Here is a tiny trained network, its code and every weight. The questions are about switching its units off for an input and a target symbol, where a switched-off unit gives its printed mean instead of its output.

import numpy as np


def w(rows, s, z=0):
    codes = np.array(rows[::2]) - 128.0
    scale = np.full(codes.shape[1], s)
    scale[-1] = z or s
    return codes * scale


def norm(h):
    return h / np.sqrt((h * h).mean(-1, keepdims=True) + 1e-5)


def f(y):
    return y / 2 * (1 + np.tanh(0.7978845608 * (y + 0.044715 * y**3)))


def softmax(a):
    e = np.exp(a - a.max(-1, keepdims=True))
    return e / e.sum(-1, keepdims=True)


def log_softmax(a):
    a = a - a.max(-1, keepdims=True)
    return a - np.log(np.exp(a).sum(-1, keepdims=True))


def net(x, mask):
    ids = ['ΔΞΦβστω'.index(c) for c in x.split()]
    T = len(ids)
    res = E[ids] + P[:T]
    u = 0
    for l in range(2):
        q, k, v = (norm(res) @ M[l].T for M in (Q, K, V))
        z = softmax(np.where(np.tri(T) > 0, q @ k.T / 2**0.5, -1e9)) @ v
        res = res + np.where(mask[u], z, O[l][:, -1]) @ O[l][:, :-1]
        u += 1
        y = f(norm(res) @ A[l][:, :-1].T + A[l][:, -1])
        res = res + np.where(mask[u : u + 8], y, B[l][:, -1]) @ B[l][:, :-1]
        u += 8
    return log_softmax(norm(res)[-1] @ U[:, :-1].T + U[:, -1])


Q, K, V, O, A, B = {}, {}, {}, {}, {}, {}
E = w([
[88,126,82,153,89,88,156,173,202,61,86,188],'Δ',
[197,138,201,116,32,125,171,160,159,211,85,129],'Ξ',
[119,156,121,134,110,77,158,165,129,30,222,242],'Φ',
[126,73,76,114,84,79,169,116,132,196,227,102],'β',
[175,100,142,234,69,163,109,110,92,232,232,140],'σ',
[198,69,192,188,143,113,89,102,10,228,90,100],'τ',
[220,235,90,159,103,80,141,37,157,132,176,108],'ω',
],0.013)
P = w([
[97,2,146,93,140,248,116,27,127,198,130,248],'0',
[214,13,97,139,137,79,102,142,155,146,86,182],'1',
[164,101,129,137,163,64,169,144,152,204,98,201],'2',
[168,53,188,60,136,107,56,130,213,81,159,80],'3',
[127,136,136,81,86,81,123,127,131,156,116,168],'4',
[138,134,136,83,91,89,132,116,141,139,133,137],'5',
[175,110,133,101,123,114,155,119,165,109,163,80],'6',
[155,138,137,99,113,93,150,102,158,125,170,88],'7',
[182,118,125,106,122,125,155,106,164,86,189,36],'8',
[138,172,86,110,100,92,184,119,109,156,154,96],'9',
[142,170,98,100,54,98,150,105,107,118,171,68],'10',
],0.007)
Q[0] = w([
[112,82,215,145,150,142,124,149,2,141,196,129],'L0H0',
[91,126,69,211,121,225,81,125,170,154,201,178],'L0H0',
],0.0087)
K[0] = w([
[161,95,156,101,188,106,111,153,16,141,239,162],'L0H0',
[75,126,89,254,79,151,89,142,177,138,207,141],'L0H0',
],0.0066)
V[0] = w([
[59,134,108,161,79,126,157,95,171,190,75,2],'L0H0',
[188,140,159,187,140,221,68,91,224,158,22,207],'L0H0',
],0.0079)
O[0] = w([
[166,118,90,177,165,121,85,125,89,1,134,149,3],'L0H0',
[197,162,63,117,151,173,27,147,109,150,147,70,53],'L0H0',
],0.0065,0.0027)
A[0] = w([
[98,114,154,199,163,139,89,178,141,79,163,233,27],'L0N0',
[133,113,173,147,174,76,108,154,101,51,40,174,254],'L0N1',
[141,155,100,148,174,85,90,141,91,53,155,143,76],'L0N2',
[170,23,144,142,111,140,120,148,139,124,97,215,173],'L0N3',
[157,132,127,209,102,138,58,248,51,145,127,90,84],'L0N4',
[107,165,126,117,116,233,116,129,162,132,134,157,122],'L0N5',
[108,105,227,174,105,117,149,172,86,106,140,115,110],'L0N6',
[83,75,119,159,102,79,160,186,191,87,105,175,218],'L0N7',
],0.012,0.00086)
B[0] = w([
[102,82,142,152,67,144,157,143,133,245,127,110,161],'L0N0',
[147,139,251,140,108,128,148,177,207,186,169,71,142],'L0N1',
[83,143,183,115,121,128,164,119,125,192,111,157,140],'L0N2',
[122,113,172,177,80,136,181,157,160,228,138,166,187],'L0N3',
[136,125,152,76,83,108,135,71,91,83,182,52,172],'L0N4',
[121,109,183,82,152,150,197,119,132,77,34,96,129],'L0N5',
[101,120,77,91,186,126,190,156,133,149,82,139,163],'L0N6',
[191,154,80,70,139,127,76,95,102,55,166,89,249],'L0N7',
],0.012)
Q[1] = w([
[103,255,143,199,162,50,164,8,186,105,93,142],'L1H0',
[130,81,149,119,171,107,181,57,52,11,154,219],'L1H0',
],0.0093)
K[1] = w([
[92,75,113,120,165,251,100,62,135,118,66,188],'L1H0',
[67,145,77,112,159,122,168,113,109,115,124,106],'L1H0',
],0.011)
V[1] = w([
[152,135,76,130,146,228,111,81,141,156,58,75],'L1H0',
[60,127,115,105,141,155,248,144,136,31,116,106],'L1H0',
],0.011)
O[1] = w([
[141,36,94,38,91,16,25,187,108,216,175,158,46],'L1H0',
[134,225,29,161,52,75,75,39,189,59,100,1,2],'L1H0',
],0.007,0.0088)
A[1] = w([
[67,45,177,171,101,154,170,191,178,226,5,152,60],'L1N0',
[116,160,54,168,177,113,101,97,131,15,72,125,132],'L1N1',
[121,163,99,133,121,102,70,89,134,169,112,83,70],'L1N2',
[171,116,139,77,121,133,130,126,101,134,128,140,149],'L1N3',
[130,97,129,132,109,218,193,108,120,172,72,165,227],'L1N4',
[122,113,165,154,66,173,126,159,215,168,92,84,63],'L1N5',
[130,135,49,119,155,123,150,106,146,44,124,156,7],'L1N6',
[119,118,42,120,123,90,95,110,135,67,103,112,160],'L1N7',
],0.018,0.0018)
B[1] = w([
[157,113,193,196,51,205,100,203,110,183,191,251,207],'L1N0',
[219,131,101,88,91,150,195,69,111,133,22,190,158],'L1N1',
[84,96,132,136,121,168,127,147,103,85,156,115,139],'L1N2',
[89,161,109,163,151,134,134,105,139,99,84,110,222],'L1N3',
[166,117,137,106,204,126,92,136,170,93,129,102,255],'L1N4',
[101,104,137,130,144,143,132,185,102,177,151,206,159],'L1N5',
[70,116,121,150,106,153,61,121,78,110,179,113,180],'L1N6',
[155,122,165,153,146,102,169,151,210,150,65,165,158],'L1N7',
],0.018,0.016)
U = w([
[138,81,82,12,130,46,76,128,96,175,87,115,170],'Δ',
[70,228,131,220,178,62,133,74,154,189,74,149,4],'Ξ',
[66,163,135,172,83,149,68,95,49,17,149,28,189],'Φ',
[97,73,144,190,68,68,106,154,253,83,65,71,46],'β',
[187,162,184,55,244,113,167,83,192,54,105,51,112],'σ',
[182,121,104,89,39,160,157,16,144,92,36,153,144],'τ',
[125,124,204,142,117,244,136,166,140,219,139,156,165],'ω',
],0.0046,0.0018)

Each question gives the input, a string of symbols that net reads in full, and the target symbol t.
The units are the heads (2 rows each of Q, K, V and O) and the neurons (one row each of A and B). Each row of codes is followed by its name. A weight is (code - 128) times the scale printed after its matrix; where a second scale follows, it is the last column's (O, A, B and U).
mask holds one flag per unit, layer by layer, with each layer's heads first. A switched-off unit (its flag False) gives its mean, the last column of its rows in O or B, instead of its output. The means were averaged over made-up inputs and are rounded, as every weight is.
A unit's drop is (log p(t) with every unit on - log p(t) with that unit switched off) / (log p(t) with every unit on - log p(t) with every unit switched off).
The circuit of an input: a set's keep is (log p(t) with only the set's units on - log p(t) with every unit switched off) / (log p(t) with every unit on - log p(t) with every unit switched off). Starting from the 12 units with the biggest drops (on a tie, the unit counted first), units are removed one at a time, each time the one whose removal leaves the highest keep (on an exact tie, the one counted first), for as long as the keep stays at least 0.8.
circuit, biggest first: the units of the circuit, biggest drop first
top k neurons: the k neurons with the biggest drops, biggest first
k most important neurons of layer l: the k neurons of layer l with the biggest drops, biggest first
input τ Φ Δ Φ β τ Φ Δ Δ, target σ: circuit, biggest first	(L1N0)
input τ β τ ω β Φ Φ β β Ξ τ, target Φ: circuit, biggest first	(L0N4; L0H0; L1H0)
input Φ β β τ β β β ω, target τ: circuit, biggest first	(L1H0; L1N1; L0N5)
input β β β β β β β τ β β τ, target σ: 3 most important neurons of layer 0	(L0N4; L0N0; L0N6)
input β τ ω τ, target σ: circuit, biggest first	(L0N0; L1N0)
input β β ω τ β Φ τ σ ω, target σ: top 3 neurons	(L0N7; L1N0; L0N3)
input Ξ τ σ Δ σ β Φ Ξ Φ β, target σ: top 4 neurons	(L0N3; L0N7; L0N0; L1N0)
input Δ σ Φ β Φ ω β, target σ: top 4 neurons	(L0N3; L0N0; L1N0; L0N7)
input Φ Φ Φ, target Φ: 2 most important neurons of layer 0	(L0N0; L0N5)
input Φ Φ σ ω τ σ β β τ Φ τ, target Φ: 3 most important neurons of layer 0	(L0N4; L0N3; L0N0)
input β β β β Φ Ξ Ξ, target σ: circuit, biggest first	(L0H0; L1N0)
input β τ Δ ω, target σ: 2 most important neurons of layer 0	(L0N3; L0N0)
input ω β Δ ω ω, target Δ: circuit, biggest first	(L1H0; L0H0; L1N0)
input Φ Ξ σ β τ Φ σ β β β σ, target Φ: 3 most important neurons of layer 0	(L0N4; L0N3; L0N0)
input σ ω τ Δ β Δ Φ β ω, target Ξ: 3 most important neurons of layer 0	(L0N5; L0N7; L0N6)
input Φ Δ σ Δ β Δ τ ω β Φ, target σ: top 4 neurons	(L0N7; L0N0; L0N2; L1N0)
input Φ β β Ξ ω β ω, target τ: top 2 neurons	(L0N5; L1N1)
input ω Δ ω, target Δ: most important neuron of layer 1	(L1N0)
input Δ Δ ω, target β: top 3 neurons	(L0N5; L1N7; L1N2)
input β Φ Φ, target σ: top 3 neurons	(L0N7; L0N0; L1N0)
input Δ Ξ Φ Φ Ξ β Δ Φ σ Δ, target Φ: 2 most important neurons of layer 1	(L1N4; L1N1)
input Δ Φ Φ ω, target β: top 4 neurons	(L0N5; L0N0; L0N3; L1N7)
input Ξ β Φ β β β ω, target Φ: 2 most important neurons of layer 0	(L0N5; L0N2)
input Φ Ξ Φ ω β σ β β, target Φ: top 2 neurons	(L0N3; L0N0)
